Below is a small trained network, with its code and all its weights. Each question gives an input and a target symbol and asks what happens when units are switched off, that is, made to give their printed mean instead of their output.

import numpy as np


def w(rows, s, z=0):
    codes = np.array(rows[::2]) - 128.0
    scale = np.full(codes.shape[1], s)
    scale[-1] = z or s
    return codes * scale


def f(y):
    return np.maximum(y, 0)


def softmax(a):
    e = np.exp(a - a.max(-1, keepdims=True))
    return e / e.sum(-1, keepdims=True)


def log_softmax(a):
    a = a - a.max(-1, keepdims=True)
    return a - np.log(np.exp(a).sum(-1, keepdims=True))


def net(x, mask):
    ids = ['ΛΠΣΦαβγζηθμξτψω'.index(c) for c in x.split()]
    T = len(ids)
    res = E[ids] + P[:T]
    r = res
    for j in range(2):
        rows = slice(3 * j, 3 * j + 3)
        q, k, v = (r @ M[0][rows].T for M in (Q, K, V))
        z = softmax(np.where(np.tri(T) > 0, q @ k.T / 3**0.5, -1e9)) @ v
        o = O[0][rows]
        res = res + np.where(mask[j], z, o[:, -1]) @ o[:, :-1]
    y = f(res @ A[0][:, :-1].T + A[0][:, -1])
    res = res + np.where(mask[2:26], y, B[0][:, -1]) @ B[0][:, :-1]
    return log_softmax(res[-1] @ U[:, :-1].T + U[:, -1])


Q, K, V, O, A, B = {}, {}, {}, {}, {}, {}
E = w([
[109,137,115,119,123,40,18,92,152,64,205,146],'Λ',
[117,124,138,97,223,81,105,215,218,79,109,136],'Π',
[109,184,156,135,121,190,197,97,95,186,59,69],'Σ',
[106,106,100,175,213,106,154,115,151,75,184,179],'Φ',
[84,251,105,161,59,87,124,126,114,102,212,173],'α',
[9,207,54,174,129,175,116,32,174,127,159,91],'β',
[190,137,78,46,123,165,31,172,162,157,128,100],'γ',
[129,140,48,100,123,79,170,114,70,188,143,156],'ζ',
[96,98,168,171,126,88,194,93,223,186,88,108],'η',
[61,75,122,210,188,105,91,152,100,167,120,45],'θ',
[134,165,109,68,100,81,76,167,146,58,96,217],'μ',
[136,132,140,123,8,91,101,187,146,184,65,94],'ξ',
[72,117,162,171,198,82,112,70,162,153,94,188],'τ',
[178,83,135,65,149,171,169,95,238,104,74,137],'ψ',
[168,74,127,189,101,131,233,134,121,168,198,53],'ω',
],0.02)
P = w([
[61,151,140,56,136,120,130,132,153,101,130,99],'0',
[115,217,83,127,184,97,134,103,203,85,47,55],'1',
[72,150,145,74,128,133,133,140,127,102,137,113],'2',
[146,173,94,161,148,77,80,94,181,129,79,102],'3',
[84,144,147,83,127,136,135,149,122,109,150,119],'4',
[169,170,108,188,146,95,78,116,139,141,98,122],'5',
[93,144,154,100,125,140,133,159,108,118,171,129],'6',
[185,177,126,219,140,113,84,137,98,152,116,143],'7',
[103,146,163,121,119,152,138,171,88,122,190,143],'8',
[211,201,159,250,138,141,86,150,48,159,146,155],'9',
[101,148,154,149,121,169,147,187,68,133,221,152],'10',
],0.015)
Q[0] = w([
[156,179,120,108,108,137,113,166,181,121,112,135],'H1',
[175,105,113,130,84,161,99,89,110,139,103,172],'H1',
[207,98,130,66,159,133,186,121,109,112,152,162],'H1',
[82,138,16,195,91,92,137,126,80,105,248,77],'H2',
[209,200,64,25,29,163,78,192,121,125,147,134],'H2',
[80,108,129,143,185,117,62,153,148,6,177,210],'H2',
],0.011)
K[0] = w([
[149,144,152,72,141,172,113,143,117,91,111,153],'H1',
[164,142,101,126,131,103,107,107,113,142,97,138],'H1',
[174,88,66,105,146,181,167,165,139,112,157,185],'H1',
[90,148,2,162,113,89,142,106,69,125,225,81],'H2',
[205,207,38,38,42,127,101,175,111,120,147,135],'H2',
[98,142,136,149,217,108,49,168,167,9,179,206],'H2',
],0.0099)
V[0] = w([
[138,109,53,90,130,78,176,105,74,163,133,137],'H1',
[118,174,128,95,164,136,100,152,116,152,96,163],'H1',
[128,113,110,96,149,115,115,128,123,182,128,146],'H1',
[255,155,138,239,110,106,138,132,81,155,196,97],'H2',
[120,141,160,214,146,167,120,132,87,146,73,199],'H2',
[140,81,132,115,132,131,132,141,133,143,122,149],'H2',
],0.0068)
O[0] = w([
[207,121,75,59,110,157,75,208,151,169,250,47,249],'H1',
[22,233,134,186,205,120,106,138,150,106,191,87,155],'H1',
[108,142,81,137,150,149,118,187,143,133,175,130,164],'H1',
[60,123,137,111,148,87,111,95,152,61,18,111,173],'H2',
[194,137,80,2,100,120,124,114,232,205,199,56,16],'H2',
[102,193,79,130,153,239,138,135,75,71,126,145,20],'H2',
],0.0068,0.0019)
A[0] = w([
[130,114,101,74,128,157,129,199,94,137,195,147,85],'N1',
[155,60,206,127,72,129,126,153,107,166,96,160,68],'N2',
[144,157,83,141,141,117,63,138,134,114,77,175,132],'N3',
[86,164,115,113,208,117,133,98,159,116,48,165,101],'N4',
[131,95,137,111,161,158,157,224,76,118,175,65,100],'N5',
[142,106,94,195,104,82,104,102,174,137,127,108,76],'N6',
[81,162,79,107,191,95,150,91,127,89,54,110,86],'N7',
[196,50,162,128,64,157,145,100,103,85,145,124,63],'N8',
[120,171,139,108,112,101,161,162,158,194,71,114,171],'N9',
[162,108,146,181,146,176,153,166,111,203,184,117,100],'N10',
[76,110,163,86,126,220,67,94,125,149,170,180,121],'N11',
[105,67,224,62,150,216,125,170,165,79,140,148,2],'N12',
[133,120,105,198,161,161,122,158,149,136,54,86,90],'N13',
[138,120,100,86,88,104,184,140,64,88,171,148,125],'N14',
[72,124,121,95,52,188,181,119,181,80,186,166,73],'N15',
[105,138,235,106,43,164,179,135,85,54,188,106,108],'N16',
[72,111,72,22,126,114,102,120,249,61,89,73,31],'N17',
[62,138,121,32,145,106,146,88,105,130,83,153,99],'N18',
[141,106,111,57,198,186,168,80,119,145,170,152,158],'N19',
[193,141,132,200,154,111,113,127,112,78,130,129,124],'N20',
[90,98,95,72,160,133,105,203,128,81,165,152,66],'N21',
[150,131,126,144,149,116,111,157,110,165,205,137,81],'N22',
[84,92,204,68,141,140,158,140,165,161,161,176,91],'N23',
[97,66,130,94,145,133,42,154,68,140,186,80,102],'N24',
],0.011,0.0075)
B[0] = w([
[115,145,153,92,98,190,185,148,111,130,150,116,229],'N1',
[102,138,106,130,112,145,186,187,110,123,196,131,164],'N2',
[163,104,152,113,154,149,163,79,149,143,114,85,220],'N3',
[128,128,111,109,59,109,151,142,47,118,144,77,217],'N4',
[133,106,164,164,185,79,57,129,146,138,83,95,230],'N5',
[158,189,122,82,174,182,137,147,108,120,118,137,211],'N6',
[172,89,160,117,137,150,75,149,194,119,73,136,206],'N7',
[155,123,155,126,124,168,118,130,77,204,198,164,168],'N8',
[132,118,91,170,164,168,136,112,137,90,146,137,255],'N9',
[110,110,101,55,126,94,139,110,103,95,94,96,205],'N10',
[119,67,130,64,131,152,22,141,122,126,177,89,166],'N11',
[90,136,99,168,141,104,138,139,46,163,102,222,148],'N12',
[145,170,128,94,117,89,97,79,126,149,175,163,198],'N13',
[141,154,176,151,127,145,120,65,164,148,108,159,231],'N14',
[78,102,128,101,84,162,133,97,144,219,25,151,164],'N15',
[200,114,138,128,75,95,120,119,144,74,75,135,210],'N16',
[89,49,108,51,75,78,196,153,6,70,54,79,163],'N17',
[87,155,133,44,112,104,145,146,51,86,161,85,150],'N18',
[198,143,33,169,142,101,86,136,145,155,110,88,196],'N19',
[77,154,95,137,130,171,155,122,150,171,144,134,193],'N20',
[141,164,151,141,143,156,103,92,135,87,98,112,201],'N21',
[119,140,171,148,102,110,130,139,120,121,163,167,222],'N22',
[138,115,172,70,167,78,163,188,169,119,154,183,177],'N23',
[107,91,57,136,124,137,206,102,103,138,129,191,196],'N24',
],0.011,0.0079)
U = w([
[126,129,110,108,123,132,122,155,122,157,97,164,49],'Λ',
[106,174,126,123,90,62,114,110,155,142,112,147,39],'Π',
[85,110,147,104,135,143,203,133,177,140,126,129,93],'Σ',
[147,99,178,153,113,117,128,115,121,150,143,106,132],'Φ',
[117,142,87,157,73,142,124,189,136,105,149,130,209],'α',
[114,108,114,128,131,126,126,77,129,60,162,168,73],'β',
[68,136,135,131,101,141,109,138,159,177,127,92,164],'γ',
[105,189,124,124,112,145,186,110,70,175,192,143,177],'ζ',
[103,86,129,117,154,210,131,140,109,107,156,120,110],'η',
[133,135,128,89,114,89,100,143,148,134,180,126,113],'θ',
[173,180,132,222,196,145,76,92,254,177,122,139,237],'μ',
[143,133,104,71,143,105,138,114,128,75,76,85,150],'ξ',
[110,161,154,136,156,110,125,158,108,120,111,143,87],'τ',
[132,158,171,83,119,166,129,125,152,125,133,145,3],'ψ',
[71,95,107,155,147,91,135,105,116,138,124,121,107],'ω',
],0.0099,0.0045)

Each question gives the input, a string of symbols that net reads in full, and the target symbol t.
The units are the heads (3 rows each of Q, K, V and O) and the neurons (one row each of A and B). Each row of codes is followed by its name. A weight is (code - 128) times the scale printed after its matrix; where a second scale follows, it is the last column's (O, A, B and U).
mask holds one flag per unit, heads first, then neurons. A switched-off unit (its flag False) gives its mean, the last column of its rows in O or B, instead of its output. The means were averaged over made-up inputs and are rounded, as every weight is.
A unit's drop is (log p(t) with every unit on - log p(t) with that unit switched off) / (log p(t) with every unit on - log p(t) with every unit switched off).
The circuit of an input: a set's keep is (log p(t) with only the set's units on - log p(t) with every unit switched off) / (log p(t) with every unit on - log p(t) with every unit switched off). Starting from the 12 units with the biggest drops (on a tie, the unit counted first), units are removed one at a time, each time the one whose removal leaves the highest keep (on an exact tie, the one counted first), for as long as the keep stays at least 0.8.
units of the circuit, in order: the units of the circuit, biggest drop first
most important unit: the unit with the biggest drop
top k neurons: the k neurons with the biggest drops, biggest first
heads that matter: for each layer, one digit per head in row order, 1 if its drop is at least 0.15 and else 0, layers parted by /
input ξ τ τ ζ μ θ, target ξ: units of the circuit, in order : (H2; N17)
input Π β ω τ ω τ θ ζ ζ τ, target ζ: heads that matter : 10
input Σ ξ ζ τ ω ζ Λ γ, target ξ: units of the circuit, in order : (H2; N17)
input ψ ω ζ ω ξ ω, target ζ: heads that matter : 10
input ω Φ ζ ζ β ζ γ, target η: heads that matter : 01
input β α η η η μ τ η, target ζ: units of the circuit, in order : (H1; N5; N2; N4)
input Λ Φ θ Π Π η ω ζ, target ξ: units of the circuit, in order : (H2; N18)
input τ Φ ξ ζ τ, target θ: heads that matter : 01
input ζ Σ ω μ ζ Π ω τ β, target γ: heads that matter : 00
input ψ ζ ω γ Λ, target β: heads that matter : 01
input Φ θ ζ μ η ξ η ζ Σ, target ξ: heads that matter : 00
input θ ω ζ Π μ γ, target ξ: units of the circuit, in order : (N17)
input τ γ τ Π γ ζ Σ τ τ ψ ξ, target α: units of the circuit, in order : (N2; N16)
input ζ Λ ζ ζ, target ζ: heads that matter : 11
input θ Σ τ ω η ζ ψ μ, target ξ: top 2 neurons : (N3; N17)
input ω ζ θ Φ ζ Φ ζ τ ζ ξ η, target Σ: heads that matter : 00
input Σ η ζ η Φ β ω ξ, target ξ: heads that matter : 01
input ξ γ Λ ψ μ α ξ γ Σ η, target ξ: heads that matter : 01
input Π α ζ μ ξ ξ Π ζ Σ, target ξ: units of the circuit, in order : (N16; N10)
input Π ζ μ θ ω η α ζ η Φ Φ, target μ: heads that matter : 00
input ζ α ω ξ ζ ζ Λ, target β: most important unit : N24
input ζ ω η ψ ζ ω, target μ: top 3 neurons : (N4; N1; N17)
input Π β Λ η, target ξ: heads that matter : 00
input μ ψ ξ Σ η ζ, target ξ: top 2 neurons : (N18; N7)
input ω ψ Π ω ζ ω ψ, target Λ: top 3 neurons : (N12; N15; N19)
